-.60, .33, -.34, -.09  Q643
-.47, .46, -.42, -.52  Q459
.19, .22, -.68, -.69  Q644
.24, -.18, .75, -.44  Q194
.50, .07, .02, -.68  Q731
.75, -.17, .24, -.44  Q832
.07, .02, -.67, .50  Q607
.34, .59, -.34, .14  Q840
order: .75, -.44, .24, -.18 -> Q194
miss Q644: .19, -.68, .22 -> -.69
key -> tag
-.60 -> Q172
-.47 -> Q469
-.09 -> Q475
.19 -> Q250
join Q643 1:  -> Q172
order: -.52, -.47, -.42, .46 -> Q459
miss Q644: -.68, -.69, .19 -> .22
order: .07, .50, .02, -.68 -> Q731
order: -.44, -.17, .24, .75 -> Q832

.82, .01, .54, -.07, .53 = Q647
.82, .54, .01, .53, -.08 = Q246
.78, -.01, .54, .07, .11 = Q275
.71, -.36, .09, .02, .72 = Q767
.78, .01, .45, -.20, -.46 = Q948
miss Q647: .82, -.07, .01, .53 -> .54
tags:
-.36 -> Q63
-.08 -> Q173
-.35 -> Q911
.54 -> Q214
.53 -> Q637
.01 -> Q977
join Q246 2:  -> Q214
miss Q767: -.36, .09, .02, .71 -> .72
miss Q647: .54, .01, .53, .82 -> -.07
order: .54, -.07, .53, .82, .01 -> Q647

